In the rows, zero is written as 128.
[134 155 192 135 116  99 101 204  84  46 151 133 161  47 171 137 132 100
 130 101 208  72 175 115 158 109 129 179 178  77 186  93 143  17  85 118
 174  56 173 105 135 122  71  92 143  96 135 111 111 101  77 183 169]  P
[126 112 119 110 132 124 162 117 125 155 150 131 106 132 137 128 106 139
 152 137  95 141 121  89 137 146 137 112 125 161 160 137 112 149 136 138
 120 133 113  86 135 152 140 153 157 118 106 132 133 123 104  89 135]  Z
[104 115 115 125 142 184 147 108 108 100 143  75 109 177 126 140 132 171
 184 127 173 136 150 102 116 123 133 147 136 138 146  91 114  98 114 128
 135 117 128 112 114 129 151 110 123 109 159 129 115 126 112 146 155]  P
[111  38 143 126 127 141 102 107 151 183 101 146 163 151 114 109 115 115
  81 138  91 117  58 169 120  57 137  92 143 170 128 142 154 181 152 125
  54 161  84 164  70 120 112 107  81 167  89  99 150 168 200  88  61]  J
[131 149 131 115 106  37 153 161 143 145 140 177 125  53 153 142 119 111
 104 134  89 137 135 107 162 180 119 122 125 131 104 142  96 150 104 125
 152 130 147  99 182 151 150 192 165 122  92 132 138  89  89  89 148]  C
[153 148 118 103 102  77  94 148 145 127 102 121 138 114 103 140 158 155
  71 159 125 145 113 155  98 151 128 117 119 118  25 116 134 138 134 101
 145 164 116 198 130 105 157 139 108 169 138 147 168 113 164 155 110]  S
[118 101 118  97 118 116 143 120 132 150 143 121 111 126 129 151 114 154
 130 158 121 136 123 113 118 146 138  96 118 162 117 128 124 119 113 120
 109 161  96 101 117 141 145 150 161 131 116 123 123 121 118  99 133]  Z
[189 210 139  95 131 104  71 195  91  91 151 126 126  88 130 125 146 190
 109 119 161 124 161 107  96 155 103 155 158  85  82 114 170  30 156 164
 201 107 152 184 119  76  85  73  89 138 180 173 158 112 142 214 145]  T
[ 95  91 117 125 148 184 188 122  73 112 180 112 119 176 129 116 133 130
 197 104 163 136 178  66 176 134 132 151 133 161 149  64  31 176 133  98
 131  98 157  73 192 133 207 108 116  93 167 131 132 128  61 133 141]  L
[130 143 128 110 117 104 115 122 143 139 127 127 123 116 131 144 119 166
 123 144 115 136 112 125  98 155 121 114 116 135 104 151 158  91 116 145
 123 151 104 142  91 128 114 152 139 139 116 125 129 114 150 117 135]  H
[125 137 123 119 123 104 152 164  87 100 155 142 146 122 121 107 147 108
 123 116 142 136 162  92 172 147 129 157 140 125  90  76  42 179 144  87
 155 107 169 142 206 108 205 108  94 118 155 144 164 114  86 157 131]  R
[123 171 131 184 171 170 144 132 108  65 150 134 137 156 159 119 141 105
 186  71 150 151 167 107 156 135 128 203 140  88 148 115 101  76 131 123
 138  83 160 131 119 131 150 117 109 113 176 159 120 128 109 164 158]  P
[121  92 124  96  84  57 123 146 142 150 123 143 129  88 122 153 133 136
  76 176 110 137 115 128 124 152 129  91 111 158  63 123 108 149  97 104
 119 180 100 127 142 128 168 171 142 145  96 110 137 103 119  91 129]  J
[ 98  59 127 124 131 143 188 134  92 126 163 136 156 148 131 121 132  93
 144 124 157 132 160 102 199 122 153 139 136 164 110  56  25 192 128  59
  98 128 138  87 193 139 214 117 121 101 146 113 131 134  68 126 115]  Y
[113  59 113 149 150 166 155  99 137 141 106 111 167 209 100 105 136 103
 126 121 109 150 101 159 147  91 149 143 130 145 104  99  98 201 162  79
  59 148 108 168 112 131 181 107  82 148 141 133 153 174 168 123  76]  Y
[127 166 119 127 135 120 145 134 115  99 174 150 100 112 132 130 145 157
 148 115 143 161 162  92 135 167 110 158 126 132  77 106  74 128 114 140
 173 125 156 119 174 113 180 126 104 110 148 144 157 100  90 150 170]  P
[138 101 155 128  98  63  87 156 164 135  78 130 174  95 109 121 132 100
  54 142 106 103  81 184 122  94 129 120 148 108 118 143 176 148 130 110
 102 131 127 195 104 116 102 121 107 174  99 122 158 140 187 126  85]  C
[ 75  58 126 140 157 214 153 100 112 112 133  80 136 195 146 148 117 129
 196 122 184 114 143 119 147  87 152 136 147 154 190  93 118  92 109  91
  73 127 102  75  72 154 137 114 140 103 154 103  81 155 117 123 133]  P
[122 162 100 117 119 129 145  93 142 126 159 103  68 142  97 138 156 200
 147 142 124 187 136 111  95 174 110 117  98 153  58 113 101 160 110 160
 171 148 139 140 160 107 191 150 110 116 138 140 152 100 115 123 174]  S
[162 132 141 129 103  47 111 149 160 134  83 132 152 104 120 127 130 106
  69 147  76 133  95 165 117 137 144 125 124 105 105 152 162 133 136 117
 115 143 117 173 116 132 111 163 144 162  96 139 147 127 160 114 107]  Y
[137  89 154 109 107  88 112 164 134 136 101 115 157  95 129 135 119 112
  92 153 128  93 109 138 123 102 142 115 144 130 144 117 147 122 124 101
 115 136 109 136 107 130 101 134 133 150 107 111 126 130 143 115  97]  D
[ 98  57 150 117 110 110 128 127 145 141 127 126 142 117 122 145 123 124
 109 146 142 114 111 155 132 103 130 102 140 162 125 114 132 142  90  99
  84 153 102 109 108 135 139 132 138 138  98  97 125 135 139  90 114]  L
[110 134 120 135 140 135 149 115 126 127 126 108 114 154 135 132 116 136
 168 125 112 143 129 110 124 148 139 131 118 132 155 137 125 117 124 131
 119 130 124 111 106 142 143 162 154 116 127 144 108 128 121 108 149]  R
[139 119 201 119 125 109 117 166 110 118 160 149 142  57 160 120  99 121
 127 110 150  83 121 124 140 100 132 131 175 123 217 129 185  54 100 157
 144  84 144  82 103 132  26  98 145  97  81  95 110 122  94 139 151]  Y
[145 156 113 116 163 188 136 127  89 110 150  86 107 178 119 112 132 177
 190 105 149 144 146  81 107 139 118 153 142 121 148 106 132  94 165 160
 161  99 139 136 112 113 120  96  99 112 174 166 130 135 120 183 140]  T
[161 145 105  78 138 151 131 164  71 131 176 118 130 140 123 115 143 189
 158 139 158 135 163  57 133 166 126 129 136 148  61  63  69 141 175 107
 178 128 135 148 181 103 165  83  93 128 188 167 166 111  93 190 111]  S
[171 150  74 120 166 182 144  92 133 159 108  72 101 240  91 109 136 202
 169 126  90 174 103 107  69 156 132 130 111 127 103 138 153 135 204 146
 139 144 101 199 102 120 139 122  90 172 173 193 147 143 193 160 100]  L
[149 171 121 135 153 159 124 105 132 131 134 115 117 167 116 102 124 170
 162 104 103 148 108 105  87 141 113 148 127 118 139 154 160 114 168 180
 139 109 135 169  98 113 102 112  86 131 142 153 154 135 161 152 128]  H
[ 84  90  84 144 124 155 178  95 119 115  99  71 138 208 125 145 131 114
 174 138 125 155 148 115 151 141 155 141  93 136 121  96  70 161 122  73
  80 135 108 126 128 153 221 177 161 121 162 132  99 134 121  91 126]  H
[127 125 120  77 126 158 123 132  95 111 156  85 111 140 115 147 128 203
 149 157 181 124 143 100  92 143 124 114 134 146  96  91 133  67 118 127
 156 140 111 129 107 110 132  84 131 123 157 135 129 114 119 164 151]  Z
[120 107 145 156 134 127 139 135 128 108 120 125 153 143 133 119 130  91
 137 104 127 120 134 136 151 110 137 153 142 112 165 120 122 133 126 108
 104 101 140 129 129 138 134 134 131 130 129 129 125 142 129 116 121]  L
[129 174 111 109 128 128 124 116 121 120 138 104 100 126 143 158 117 194
 163 143 138 144 142  98  92 181 119 121 105 128 104 144 150  44 108 158
 151 144 107 123  90 131 119 159 164 116 141 139 102 102 126 127 170]  H
[110 103 138 126 118 115 130 103 161 156  99 110 132 136 138 142 102 136
 133 141  93 122  89 137 107 123 140 104 120 141 178 169 178 110 113 144
  79 143  91 115  64 155  89 179 163 133  91 105 103 134 156  73 120]  H
[143 155 110 179 153 129 104 138 146 103  80 113 164 184 119 119 158  97
 124 115 105 143 126 171 126 127 143 160 118  74  92 131 136 115 161  89
 101 129 119 207  94 120 155 137 106 173 169 183 129 146 175 164  93]  S
[152 148 169 138 116  60  97 174 148 112 119 174 168  67 147 126 123  84
  73 119 106 107 110 157 137 125 131 141 152  92 135 157 171  84 124 120
 118 114 128 154 102 131  83 132 139 151  98 133 142 123 149 128 119]  Z
[130 151 130 132 121 104 107 106 169 137 115 134 123 125 117 132 129 162
 105 132 100 149  94 155  85 144 114 122 115 124  91 169 175 105 121 163
 113 151 110 181  81 118 113 148 115 148 112 129 142 126 183 113 131]  H
[162 158 149  81  96  51 124 167 112 125 162 143 109  50 130 135 127 167
  95 152 132 126 138 104 120 174 120 117 136 133  93 110 126 104 104 150
 194 126 148 118 176 114 114 129 144 111 100 125 150  83  84 146 167]  Y
[125 125 156 166 141 114 111 174 130  78 101 134 179 117 177 138 129  64
 133  97 152 100 143 155 158 100 148 176 151  77 181 126 153  53 125  88
 101  90 134 145  87 138  92 132 149 145 148 134 100 133 129 152 116]  P
[137 127 121 111 115  83 130 148 137 133 137 153 129 106 127 133 137 134
  99 142 118 144 128 116 136 146 125 130 132 143  70 113  89 161 131 108
 134 152 125 139 165 121 172 137 108 147 122 132 169 110 122 126 119]  P
[ 93  89 141 156 133 122 144 119 150 130 136 153 149 120 134 124 129  96
 124 108 118 136 116 148 166 113 126 137 137 140 129 128 112 165 111 108
  90 127 137 125 121 139 158 137 113 127 112 118 135 140 140 101 125]  C
[126 124  99  96 119  99 144 144 116 131 131 119 119 131 125 146 138 150
 126 150 121 156 146 100 135 171 128 122 115 140  65  99  83 144 130 101
 135 158 113 126 148 127 191 162 138 137 144 152 135 108 107 126 130]  T
[123 106 137 119 139 137 131 157 100 116 135 121 152 130 150 134 121 118
 147 117 156 114 147 113 150 121 134 139 151 125 146 101 124  88 128 102
 111 120 115 110 102 135 123 126 139 121 143 137 106 136 114 145 120]  T
[ 65  49 149 129 123 194 106  65 150 120 116  51 115 184 109 158 112 168
 159 156 172 119  94 165  82  71 149  95 125 163 181 126 196  70  78 132
  59 152  76 108   4 133 111 112 159 126 109  86  82 159 168  99 150]  Z
[122 160 128 146 111  50 147 156 138  89 135 171 126  74 137 138 151  98
 101 119 117 154 158 135 163 160 115 165 126 106  75 115  62 154  92 117
 154 118 167 131 201 128 191 169 125 112 120 133 155  95  85 107 163]  P
[ 91  82 184 100 102 153  89 147  96 104 129  84 154 102 150 169 120 149
 119 148 240  61 145 147 116  85 156  99 177 151 168  68 184  35  67 106
 120 113 114  89  81 128  70  92 168 107 119  74  88 135 116 150 153]  S
[163  95 172  85 118  71 114 212  95 157 154 182 182  47 171 115 107  93
  95 126 136  69 126  92 177 118 143 112 177 146 159  99 120 137 154  83
 130 114 125  95 157 136  80 112 129 136 103 117 156 119  95 148  75]  S
[141 110  81  94 143 145 160 132  87 162 167 147 122 172 111 100 135 160
 144 140 101 163 135  56 140 166 123 124 118 180  50  83  28 225 182 107
 143 158 126 132 199 114 224 106  66 135 157 156 188 120 102 146  98]  J
[119  81 170 113 147 184 112 110 130 138 166 127 129 142 107 107 120 171
 142 111 168 106  97 139 102  75 105 119 172 165 160 117 171 121 122 159
 114 125 124 132  84 102  76  47  69 127 114  99 151 157 158 146 114]  L
[107 133 183 143 113  98  81 171 131  80 126 130 161  77 133 138 135 110
 100 125 180  87 133 173 125 100 123 142 159  90 139 122 171  42  76 116
 126 111 139 147  83 105  90  95 125 126 116 110 108 122 135 160 150]  R
[110  91 120  99 104 118 138 106 142 133 151 120 120 135  85 133 148 157
  97 159 141 149 117 145 114 124 117 108 124 166  54  97  92 181 111 108
 114 165 117 153 146 108 196 104  97 135 126 116 168 127 138 119 128]  Z
[128 176 127 105 130 135 129 140  98  80 168  94  85 113 131 162 139 199
 176 130 184 152 174  89  99 180 108 141 123 118 100 104 137  26  85 155
 183 128 133 103 109 116 131 136 147  96 157 145  99  95  83 167 199]  T
[ 94 113 131 147 122 124 165 101 143 126 146 136 118 131 124 124 130 118
 145 116 110 153 127 121 147 133 119 137 118 148 135 130  93 170 106 135
 106 120 138 113 146 137 171 155 118 106 113 107 135 124 112  87 146]  H
[115 111 154 151 117 115 120 112 161 123 113 130 149 127 114 115 130 110
 109 115 113 127  92 163 123  96 118 137 137 123 149 149 159 140 118 139
  90 117 128 163  95 123 110 124  97 133 104 100 141 143 166 106 116]  H
[163 160 115  83 136 112 146 159  80 126 172 133 110 109 141 132 124 178
 148 141 139 142 163  70 131 188 132 128 128 140  80  91  88  97 142 128
 183 134 135 110 174 122 149 118 144 109 152 155 138  96  75 169 149]  Y
[116  75 161  93 121 160 117 165  87 113 129  72 152 117 145 151 109 147
 146 152 209  64 144 108 117  91 149 115 163 143 182  72 153  50 105 100
 130 114 107  92  87 130  79  91 152 116 137  97  86 132 112 150 125]  D
[132 113 136  97 112  86 127 163 118 128 146 151 137  86 138 137 131 136
 104 144 144 119 134 108 143 139 126 126 146 147  91  99  94 136 118 101
 141 143 125 115 161 124 148 119 117 137 117 120 158 104 106 137 124]  P
[168 139 100  92 138 105 128 140 132 179 131 142 125 139 125 116 125 160
 118 142  79 148 106  96 115 165 134 106 124 152  81 131 117 172 182 120
 135 163 106 153 140 126 140 147 109 161 133 166 173 122 142 134  86]  S
[127 121 144 137 139 143 143 165  90  90 142 108 146 120 149 126 126 107
 159 112 163 104 164  92 154 119 140 162 147 112 172  89 103  93 127 103
 143  89 147 106 133 132 127 116 130 109 154 128 106 126  94 149 135]  D
[166 113 157  92  96  52  81 214 113 123 111 140 191  67 132 129 142 108
  56 152 153  79 126 145 143 116 138 120 161 111  87  88 135 117 139  62
 133 133 120 171 144 107 109  99 110 168 132 132 162 118 134 173  73]  S
[124 140 152 146 140 134 130 139 121 101 149 142 141 132 108  93 142 115
 129  95 132 137 123 130 136 109 115 163 152 115 129 116 113 153 139 135
 135  96 169 166 142  99 144  84  65 120 136 134 166 137 134 156 128]  R
[ 98 135 159 177 139 149 145 115 136  74 147 121 131 137 136 124 133  95
 158  91 143 136 145 141 145 107 131 169 139  99 187 129 139  86  95 137
 116  78 155 116 100 134 126 128 137  98 130 121 104 134 112 122 175]  Z
[147 122 140 131 138 118 104 111 184 174 101 141 143 136 116 116 110 147
 101 128  77 126  60 157  70 123 124 106 131 136 125 182 201 122 154 168
  82 155  97 176  68 123  67 138 100 160  99 124 157 149 208 108  83]  H
[101 126 142 150 128 141 124 104 146 119 123 106 105 136 140 149 119 147
 157 133 120 139 117 130 101 130 131 126 117 127 171 155 176  68  86 167
 122 128 116 100  66 142 101 170 157 109 103 115  86 121 127  97 178]  J
[129 112 159 149 139 122 135 162 117 107 136 153 163 115 138  97 131  74
 124  86 124 116 130 128 171  97 125 165 168 108 178 115 123 147 144 118
 113  82 156 130 132 128 116 110  96 120 126 131 142 144 120 144 108]  T
[107  79 171 109  98 100 115 203  76  83 143 128 180  69 167 156 126  93
 116 143 201  72 170 108 175 112 145 137 159 123 145  68 106  55  78  65
 127 109 128  83 129 131 127 115 161 108 136  92  93 109  71 146 139]  J
[ 71  69 150 115 121 135 146  99 147 159 153 136 114 118 129 142 106 142
 138 143 139 128 104 134 129 111 130  89 133 186 149 132 127 146  82 131
  85 161 105  75  97 141 137 143 143 105  81  83 110 135 119  76 142]  R
[112  95 110 104 115 123 139 130 114 128 119  86 132 144 116 139 130 149
 136 151 143 127 132 115 133 134 136 119 124 143 110  96 106 147 123  98
 128 137 126 135 136 129 168 132 133 132 144 131 132 123 125 130 127]  C
[195 166 168  86  96  30  88 202 121 123 114 143 157  47 141 129 119 136
  67 154 115  90 116 129 112 150 134 122 155  91 122 137 181  63 138 131
 172 117 134 156 131 122  53 127 147 151  99 138 146  99 129 164 120]  Y
[176 149 140  96 141 131 116 151 114 142 151 135 131 126 116  97 118 158
 124 122 113 117 104 100 100 124 118 132 157 126 145 132 158 118 179 160
 159 104 136 162 127 106  80  71  87 142 129 152 177 129 143 169 110]  Z
[112  68 146 111 140 171 140 145  99 127 160 118 150 137 123 117 126 134
 140 126 175 105 137 110 143  87 128 133 159 162 133  72  94 144 134  95
 115 125 123 120 124 114 143  68  80 123 147 107 135 147 120 148 101]  D
[126 105 110 103  99  66 132 132 155 146 122 143 120 110 105 141 145 145
  78 164 103 159 108 136 125 148 123 111 116 161  37 114  84 197 119 100
 119 182 108 150 165 120 199 147 104 160 108 123 177 109 137 102 112]  P
[131 148 118 115 131 101 144 143 118 133 164 160 121 101 132 124 133 146
 129 121 120 149 142  93 147 174 115 134 127 142  75 113  83 156 134 128
 157 133 153 128 176 120 174 134 112 125 134 150 161 108 106 139 142]  C
[144 136 114 121 155 166 118 100 142 147 105  81 100 184 129 134 110 188
 171 135 112 138  95 110  69 127 138 122 127 136 165 154 187  84 156 171
 122 141  96 139  60 135  84 137 132 144 127 148 126 138 168 132 124]  P
[147 125 134  98 146 150 106 127 127 161 114  99 125 160 115 110 105 177
 140 137 112 115  81 113  76 114 134 107 146 144 159 147 187 111 171 159
 124 137 107 158  72 116  73 100 105 149 119 142 147 145 176 147  98]  R
[131 109 122 135 129  96 137 116 168 158 101 139 125 137 118 118 123 110
 109 124  59 155  88 141 127 127 130 120 126 136 143 165 145 180 147 141
  88 145 110 140 108 145 131 179 125 151  95 137 144 142 157  85  99]  T
[159 139 162 154 149 118 107 148 140 129 118 153 156 128 131  93 122 101
 118  90  92 115  97 134 124 104 126 154 156 102 178 158 174 129 168 151
 118  93 146 161 107 123  75 110  95 151 113 147 160 147 164 139  98]  L
[128 112 126 126 104  56 145 133 169 168 113 153 127  97 136 137 124 105
  98 146  65 147 105 132 147 151 142 103 113 148 117 144 115 192 121 113
 106 153 113 113 151 154 151 210 159 141  84 125 142 114 119  63 113]  S
[161 129 172 108 123  83  88 180 129 126 141 176 163  69 120 100 135 115
  69 108 123 108 106 140 130 106 106 139 178 114 118 128 159 127 149 137
 135 113 144 169 124  98  80  83  67 149 109 129 180 134 147 168  98]  T
[143 121 117 158 150  99 154 127 166 165 116 179 140 134 130 105 123  87
 108 114  44 159  98 125 144 141 134 136 116 137 108 157  99 205 171 119
  94 152 117 146 137 144 162 175 101 160 109 153 158 143 158  87  82]  D
[105  85 131 100 103  85 156 137 132 148 137 129 118 102 130 143 121 123
 119 148 118 134 128 111 150 139 131 104 128 162 134 110  96 170 102 114
 112 144 117  82 151 144 160 175 156 116  97 110 122 116  88  85 132]  T
[ 84  56 156 120 102 113 143 130 135 119 141 129 148 104 129 150 125 104
 108 146 157 114 127 150 156  97 138 111 140 155 137 103 114 129  78  84
  80 140 107  97 113 142 153 127 152 121 103  85 113 131 111  91 131]  Z
[ 91  97 133 115 111 121 135 143 107  90 136  98 132 117 138 164 137 132
 140 139 182 126 166 128 148 134 132 130 131 129 116  84 106  80  76  91
 115 134 116  98 111 134 165 149 165 110 142 116  87 118  92 126 159]  T
[123 107 130 106 130 158 116 129 101 118 122  86 148 156 134 141 118 162
 153 141 168 107 130 118 110 117 135 123 133 133 134 108 149  65 131 112
 109 131  99 144  77 125 114 107 134 131 152 124 108 134 146 149 117]  H
[143 126 129 119 110  96 122 175  97 106 129 135 156 117 122 118 147 112
 100 137 129 124 143 104 146 138 133 148 139 117  90  90  88 147 142 100
 152 114 149 156 175 110 170 114  97 138 147 139 159 113 110 157 121]  J
[110 133 110 145 148 159 172 108 115 111 158 112  96 156 122 121 136 145
 175 112 124 165 154  87 136 147 124 154 114 141 125 105  74 154 126 136
 145 120 147 112 150 128 186 141 110 104 151 138 126 124  98 115 156]  D
[145 127  97  97 128 117 137 167  87 110 130 114 145 141 135 139 141 143
 131 145 159 130 160  87 145 157 141 144 133 132  64  70  63 131 153  70
 146 142 121 142 172 123 193 115 120 145 174 155 153 111 109 169 108]  P
[123 123  96 129 149 172 155 118 102 124 140 113 145 194 116 112 138 139
 163 117 129 153 143  93 141 142 131 152 121 139  93  98  72 160 171  98
 110 127 125 157 143 120 194 107  86 135 182 152 152 141 135 152 103]  H
[169 146 108  70  86  37 124 156 144 158 121 150 116  86  93 125 137 156
  55 174  76 151  99 114 106 172 120 102 116 142  40 136 107 194 152 126
 159 164 121 172 186 112 165 142 115 166 103 142 200  98 137 119 108]  Z
[ 92 132 154 111  95  95 119 106 165 133 148 119  84  82 116 151 125 171
 117 150 134 140 115 145  95 136 112  96 124 152 131 153 161 105  64 172
 138 146 125 110 106 119 115 155 151 109  79  91 117 107 118  88 188]  R
[116 113 131 134 139 128 148 131 123 131 150 147 131 131 138 127 125 122
 145 115 130 136 137 114 148 139 126 135 132 144 121 116  98 143 122 115
 117 129 130 106 140 136 158 134 130 123 129 133 132 128 116 115 127]  L
[133 131 116 134 138 123 143 100 144 135 134 128 111 151 116 127 132 151
 128 130 100 168 117 137 115 153 134 127 112 137  88 134 125 132 130 137
 119 155 119 146 119 128 155 148 127 131 122 143 135 131 139 121 140]  Y
[139 112 133 133 141 133 124 138 139 137 135 145 144 136 105 103 137 128
 104 119 113 135 108 133 118 109 120 140 143 140  93 116 117 171 158 122
 117 137 129 172 126 105 144  92  58 154 135 135 171 147 164 142  90]  D
[121 114 148 140 154 159 155 135 107 127 159 129 125 128 148 113 110 122
 171 103 131 118 138  85 141 116 133 146 144 143 189 112 113 125 134 142
 131 101 140  89 124 137 115 122 119 104 126 125 119 136 100 121 132]  D
[120  96 161 119 126 124 133 138 132 140 141 120 122  93 145 135 104 134
 138 134 135 104 117 112 120 109 131 115 142 149 188 131 154 100 105 144
 122 124 116  87  95 140  82 141 146 116  94 100 105 128 116  97 133]  D
[148 123  78 109 124 125 139  96 172 166  78  73 111 201  94 139 122 171
 124 174  65 166  80 139  70 156 139 100  96 140  87 153 162 147 155 122
  98 182  70 175  77 142 148 164 146 172 135 160 142 135 193  91  96]  Z
[120  86 108 150 129  97 161 102 167 161 109 155 145 160 108 115 136  93
  93 134  61 174  96 159 154 136 146 125 109 149  72 134  85 226 147  92
  69 171 110 158 146 141 203 166 111 155 108 138 157 147 152  85  91]  Y
[192 187 126 116 131  83  81 156 137 128 111 152 137 121 104 104 147 162
  77 122  88 150 101 134  83 156 110 146 132  96  47 153 161 124 179 148
 162 138 137 228 126  89 117 104  75 189 140 179 199 124 192 175  98]  L
[108 139  96 145 147 164 142  92 134 102 132  97 103 186 103 134 153 163
 160 116 135 183 140 135 110 149 116 150 108 122  75 117 111 122 121 136
 120 146 125 159 101 115 190 140 106 124 165 157 123 137 145 139 153]  T
[173 173 159  93 138 143 101 196  65  91 167 129 145  86 136 103 129 148
 139 100 185  93 155  85 133 117 105 168 187  94 167  96 150  64 155 155
 196  63 171 142 140  96  64  40  89 108 166 142 148 124 103 222 131]  T
[108  68 151 128 127 154 140 125 126 127 136 113 156 150 112 111 125 108
 125 123 147 108 110 141 140  75 137 130 157 143 170 105 129 152 131 107
  90 110 125 132 113 125 125  84 102 127 124 109 139 153 136 127 104]  Z
